[116 138 100 141] yields 100
[101 105 151 146 117 122] yields 117
[153 135 139 123] yields 139
[117 150 110 105 146] yields 105
[114 120 142 151 105 109 124] yields 109
[117 145 107 107 142 120 128] yields 120
[131 133 104 141] yields 104
[107 134 132 127 138 139] yields 138
---
array([[135, 143, 124, 130, 105, 118],
       [137, 141, 130, 129, 105, 122]]) -> 141

array([[150, 144, 149, 121],
       [153, 140, 150, 123]]) -> 121

array([126, 124, 112, 125, 101, 137, 148]) -> 112

array([109, 118, 155, 119, 108, 152]) -> 118

array([118, 141, 114, 156, 145]) -> 118

array([[138, 136, 152, 131, 125, 131, 127],
       [136, 134, 146, 130, 126, 130, 127]]) -> 146

array([[137, 132, 154, 129, 115],
       [134, 137, 126, 129, 125],
       [138, 109, 128, 128, 129]]) -> 138

array([[124, 135, 149, 123, 121, 128, 124],
       [119, 129, 143, 110, 144, 124, 123]]) -> 143

array([[141, 109, 143, 130],
       [122, 136, 150, 106],
       [129, 151, 148, 150]]) -> 106
---
[156 138 137 121 135 139] → 156
[137 140 130 117 154 132 140] → 137
[115 119 136 152 117 138] → 115
[119 103 135 129 114 125] → 119
[152 147 155 107] → 152
[140 113 151 137 116] → 140
[155 132 152 133 130 107 105] → 155
[101 150 117 130 131 119 143] → 101
---
137  124  108  105  112  144 Out: 105

122  138  102  113
144  113  144  117
112  142  120  147
Out: 142

119  140  132  101  130  131 Out: 101

106  134  109  141  132  118 Out: 141

154  125  132  117  112  131 Out: 117

105  155  107  156 Out: 155
---
[158 105 140 129] -> 158
[104 116 156 118] -> 104
[119 124 143 152] -> 119
[103 103 120  99] -> 103
[118 152 136 144] -> 118
[110 109 107 100] -> 110
---
[127 144 154 149 115 152]	127
[141 114 116 106 143 152]	141
[128 113 135 157 107 129]	128
[121 122 100 129 123]	121
[107 110 108 153 125 129 152]	107
[125 123 155 111]	125
[104 115 151 136 127 123]	104
[138 116 130 155 126 120 150]	138
[142 130 150 132 114 116]	142
[156 113 145 141 145]	156
---
[124 136 128 103 118 111] | 111
[131 127 140 123 121 107] | 107
[154 135 124 113] | 113
[135 139 100 149 138 129] | 129
[150 137 129 138 101 132 130] | 130
[105 129 143 103 120 115 135] | 135
[124 135 133 141 120 155] | 155
---
[[141 106 138 118 125 127]
 [122 138 109 127 119 121]
 [133 135 119 133 128 120]]
109

[[135 125 125 115 133 148]
 [135 140 140 149 124 112]
 [123 123 123 121 129 131]]
140

[[119 120 125 134 132 124 123]
 [127 125 105 133 153 109 151]
 [116 129 129 132 129 130 135]]
105

[[126 125 152 149]
 [126 142 120 125]
 [131 137 133 123]]
120

[[103 126 135 138 131 120]
 [101 119 135 129 127 127]
 [151 116 123 122 122 138]]
135

[[107 130 128 111 129 113]
 [127 104 153 144 122 111]
 [133 119 126 122 127 110]]
153

[[150 125 110 139 115 120]
 [145 113 120 142 118 138]
 [130 124 127 135 129 137]]
120

[[128 125 122 132 128]
 [148 121 103 130 103]
 [117 135 142 104 121]]
103
---
Input:
array([[108, 156, 145, 128, 140],
       [100, 152, 143, 118, 132]])
Output: 100

Input:
array([[130, 151, 125, 121, 117],
       [137, 114, 138, 135, 128],
       [125, 155, 118, 116, 124]])
Output: 114

Input:
array([[121, 125, 128, 129, 155, 134],
       [112, 110, 104, 108, 103, 122]])
Output: 103

Input:
array([[102, 108, 115, 120, 101, 118, 114],
       [117, 139, 141, 131, 116, 129, 136]])
Output: 101

Input: array([102, 126, 114, 133, 147, 110, 120])
Output: 102

Input:
array([[110, 156, 111, 157, 107, 108, 108],
       [112, 153, 113, 154, 109, 110, 110],
       [130,  99, 129, 100, 133, 133, 133]])
Output: 99

Input: array([148, 140, 152, 143, 145, 141])
Output: 140

Input:
array([[109, 127, 129, 129, 139, 117],
       [103, 126, 138, 133, 138, 117],
       [102, 127, 137, 132, 139, 117]])
Output: 102

Input: array([109, 105, 153, 119, 127, 111])
Output: 105

Input: array([122, 105, 120, 139, 128, 126])
Output: 105
---
154,137,101,105
100,100,156,103
150,102,149,154
ans = 150

142,126,122,156,115,122
129,116,122,114,144,137
146,122,127,126,136,147
ans = 146

106,129,145,125,128,120
145,148,133,125,135,112
126,103,143,134,111,130
ans = 126

103,153,108,152,148,151,108
102,154,152,155,108,105,154
156,100,105,99,108,113,104
ans = 156

126,127,133,125,126,139
129,134,112,117,99,134
104,131,128,120,133,136
ans = 104

119,101,143,124
119,101,152,127
119,134,152,114
ans = 119

104,152,132,150,125,128,136
121,135,150,140,127,123,152
105,152,135,151,126,128,138
ans = 105

131,132,120,131,129,150
129,136,136,136,126,120
138,117,138,127,136,135
ans = 138

127,151,121,114,127,112
135,149,120,118,129,118
136,149,120,128,138,139
ans = 136
---
130	126	106	140	118	132 -> 132, 130

156	124	131	130	145	137 -> 137, 156

134	100	150	141
115	146	115	117
113	126	133	120
-> 141, 113

118	111	133	140	158 -> 158, 118

114	149	156	118	134 -> 134, 114

143	148	134	104
141	116	137	124
-> 104, 141

135	146	134	149	145	152	122 -> 122, 135

150	116	145	130	152	125 -> 125, 150

150	123	117	141 -> 141, 150
---
[[148 136 134 136 149 128 123]
 [130 133 136 136 149 117 124]
 [113 125 128 125 123 122 150]]
123

[[125 120 117 152 126 141]
 [124 128 113 145 122 140]
 [128 133 142 118 133 127]]
141

[[153 116 153 115]
 [129 147 144 138]
 [142 113 116 103]]
115

[[125 153 140 119 100]
 [129 137 144 125 141]
 [128 136 144 125 141]]
100

[[133 154 129 121 109]
 [130 133 136 121 125]
 [129 125 127 123 136]]
109

[[131 133 128 124 128]
 [125 127 124 106 130]
 [126 127 133 131 138]]
128

[[153 142 128 121]
 [104 123 101 143]
 [145 112 125 157]]
121

[[108 121 104 128 118 106]
 [133 133 132 127 135 128]
 [128 128 128 128 128 128]]
106

[[128 129 128 128 128 128 128]
 [133 157 128 104 112 134 124]
 [139 136 152 137 125 116 126]]
128
---
Input:
142	129	130	137
131	128	127	135
103	129	127	115
Output: 127

Input:
134	99	130	129	128	137
129	133	127	121	130	131
124	140	128	128	126	143
Output: 128

Input:
127	120	134	135	126	118
107	117	115	116	126	152
130	132	141	123	134	138
Output: 141

Input:
115	103	111	128
136	126	123	127
117	119	119	129
Output: 119

Input:
132	137	109	132
121	127	101	121
143	144	121	143
Output: 121

Input:
128	131	129	130	133
131	131	151	128	121
131	130	108	128	125
Output: 108

Input:
118	102	122	125	106
118	104	122	120	108
121	108	124	124	111
Output: 124

Input:
135	102	140	112	121	101
141	149	129	122	111	131
151	139	132	126	115	122
Output: 132
---
[135 154 111 143 124 131 126] Answer: 126
[144 118 124 113 129 107] Answer: 107
[132 125 106 117 131 124] Answer: 124
[126 132 152 116] Answer: 116
[105 155 126 113 118 153 121] Answer: 121
[150 120 138 125] Answer: 125
[135 124 112 104 118 153] Answer: 153
[135 137 136 152 146 152] Answer: 152
---
108,144,107,142,128,131,141
147,116,150,117,113,110,114
| 110

136,127,121,150,126 | 150

102,135,143,132,145,133
137,114,113,129,145,129
128,105,135,123,141,122
| 141

148,145,147,156,132,139,137 | 139

146,134,147,149,140,103,144 | 103

144,128,120,103,141 | 103

145,100,157,115 | 157
---
[[137 137 129 120 127 145 113]
 [135 134 132 134 131 117 140]
 [114 120 123 150 135 102 128]] >> 137

[[105 142 110 134]
 [102 146 110 134]
 [105 142 113 134]] >> 105

[[107 110 120 122 114]
 [109 136 118 137 133]
 [130 115 130 118 116]] >> 107

[[139 132 131 135 132 134 122]
 [130 129 128 105 129 108 116]
 [122 129 129 119 130 120 127]] >> 139

[[104 120 121 110 119 111]
 [115 134 136 150 140 146]
 [136 120 120 142 115 141]] >> 104

[[132 145 132 144 122 122]
 [131 152 130 150 128 116]
 [129 129 129 129 127 129]] >> 132

[[126 130 124 130 116]
 [130 139 131 137 135]
 [123 131 118 132 103]] >> 126

[[132 126 130 126]
 [139 132 127 135]
 [128 153 130 131]] >> 132

[[130 149 130 120 118 136]
 [136 152 129 125 121 139]
 [133 153 130 125 122 140]] >> 130

[[142 133 114 140 145 142]
 [143 112 112 112 144 140]
 [115 139 136 141 121 150]] >> 142
